Below is a small trained network, with its code and all its weights. Each question gives an input and a class and asks what happens when units are switched off, that is, made to give their printed mean instead of their output.

import numpy as np


def w(rows, s, z=0):
    codes = np.array(rows[::2]) - 128.0
    scale = np.full(codes.shape[1], s)
    scale[-1] = z or s
    return codes * scale


def norm(h):
    return h / np.sqrt((h * h).mean(-1, keepdims=True) + 1e-5)


def f(y):
    return y / 2 * (1 + np.tanh(0.7978845608 * (y + 0.044715 * y**3)))


def log_softmax(a):
    a = a - a.max(-1, keepdims=True)
    return a - np.log(np.exp(a).sum(-1, keepdims=True))


def net(x, mask):
    res = np.array(x, float).reshape(1, 4) / 4 @ E
    u = 0
    for l in range(2):
        y = f(norm(res) @ A[l][:, :-1].T + A[l][:, -1])
        res = res + np.where(mask[u : u + 3], y, B[l][:, -1]) @ B[l][:, :-1]
        u += 3
    return log_softmax(norm(res)[-1] @ U[:, :-1].T + U[:, -1])


A, B = {}, {}
E = w([
[242,49,96,146,23],'x0',
[255,167,176,149,113],'x1',
[127,131,127,129,125],'x2',
[150,150,26,239,145],'x3',
],0.0075)
A[0] = w([
[121,178,55,142,173,46],'0.n1',
[124,52,143,19,2,2],'0.n2',
[178,147,222,179,109,130],'0.n3',
],0.0095,0.003)
B[0] = w([
[127,2,204,181,142,181],'0.n1',
[114,58,124,127,205,255],'0.n2',
[186,65,127,97,170,221],'0.n3',
],0.01,0.004)
A[1] = w([
[111,137,149,2,227,2],'1.n1',
[195,156,194,149,178,208],'1.n2',
[154,95,32,167,65,78],'1.n3',
],0.011,0.0027)
B[1] = w([
[160,180,86,122,2,255],'1.n1',
[155,196,120,216,152,227],'1.n2',
[57,236,183,8,86,207],'1.n3',
],0.0098,0.0065)
U = w([
[28,150,121,41,54,241],'0',
[186,207,126,130,45,182],'1',
[14,84,146,179,177,106],'2',
[128,169,131,222,185,4],'3',
[97,7,76,61,80,22],'4',
[205,67,189,95,156,86],'5',
],0.018,0.0028)

Each question gives the input, the list of numbers given to net, and the class t.
The units are the neurons (one row each of A and B). Each row of codes is followed by its name. A weight is (code - 128) times the scale printed after its matrix; where a second scale follows, it is the last column's (A, B and U).
mask holds one flag per neuron, layer by layer. A switched-off neuron (its flag False) gives its mean, the last column of its row in B, instead of its output. The means were averaged over made-up inputs and are rounded, as every weight is.
A unit's drop is (log p(t) with every unit on - log p(t) with that unit switched off) / (log p(t) with every unit on - log p(t) with every unit switched off).
The circuit of an input: a set's keep is (log p(t) with only the set's units on - log p(t) with every unit switched off) / (log p(t) with every unit on - log p(t) with every unit switched off). Starting from all 6 units, units are removed one at a time, each time the one whose removal leaves the highest keep (on an exact tie, the one counted first), for as long as the keep stays at least 0.8.
circuit, biggest first: the units of the circuit, biggest drop first
top k neurons: the k neurons with the biggest drops, biggest first
k most important neurons of layer l: the k neurons of layer l with the biggest drops, biggest first
drop when u is switched off: that unit's drop, to one decimal
input [3,-1,6,-7], class 4: 2 most important neurons of layer 1 -> 1.n1, 1.n3
input [-2,8,1,7], class 3: circuit, biggest first -> 1.n1
input [-1,-1,0,8], class 2: circuit, biggest first -> 0.n1, 1.n1
input [-3,-1,-3,8], class 2: circuit, biggest first -> 0.n1, 1.n1
input [1,0,-1,0], class 4: 2 most important neurons of layer 0 -> 0.n2, 0.n1
input [4,-6,1,-5], class 4: top 2 neurons -> 0.n2, 1.n3
input [1,-7,7,6], class 0: top 3 neurons -> 1.n3, 0.n2, 1.n2
input [-8,1,-4,-6], class 1: top 3 neurons -> 1.n1, 1.n3, 0.n2
input [-7,5,3,-7], class 1: circuit, biggest first -> 1.n1, 1.n2
input [-1,5,-8,3], class 3: top 2 neurons -> 1.n2, 1.n1
input [-1,-4,-1,6], class 2: 2 most important neurons of layer 1 -> 1.n1, 1.n2
input [-4,0,0,1], class 2: top 3 neurons -> 0.n1, 0.n3, 1.n1
input [-3,-4,3,1], class 2: 2 most important neurons of layer 1 -> 1.n3, 1.n1
input [0,1,-4,-8], class 1: circuit, biggest first -> 1.n1
input [-2,1,-4,2], class 3: top 3 neurons -> 0.n2, 1.n2, 1.n3
input [1,0,1,-2], class 4: top 2 neurons -> 0.n2, 1.n1
input [3,6,-8,-4], class 5: 2 most important neurons of layer 0 -> 0.n3, 0.n2
input [1,-1,-3,6], class 0: 2 most important neurons of layer 1 -> 1.n3, 1.n2
input [0,1,4,-7], class 1: top 3 neurons -> 1.n1, 0.n1, 1.n3
input [-3,1,-4,-2], class 1: most important neuron of layer 1 -> 1.n3
input [-3,4,-1,3], class 3: 2 most important neurons of layer 1 -> 1.n2, 1.n1
input [-6,1,-7,-8], class 1: 2 most important neurons of layer 1 -> 1.n1, 1.n3
input [8,5,5,-3], class 5: top 2 neurons -> 1.n1, 0.n2
input [8,-6,3,1], class 0: 2 most important neurons of layer 0 -> 0.n1, 0.n3
input [-4,-3,-2,8], class 2: 2 most important neurons of layer 1 -> 1.n2, 1.n1
input [-4,5,8,2], class 3: drop when 1.n2 is switched off -> 0.2
input [3,5,4,-6], class 5: circuit, biggest first -> 0.n2
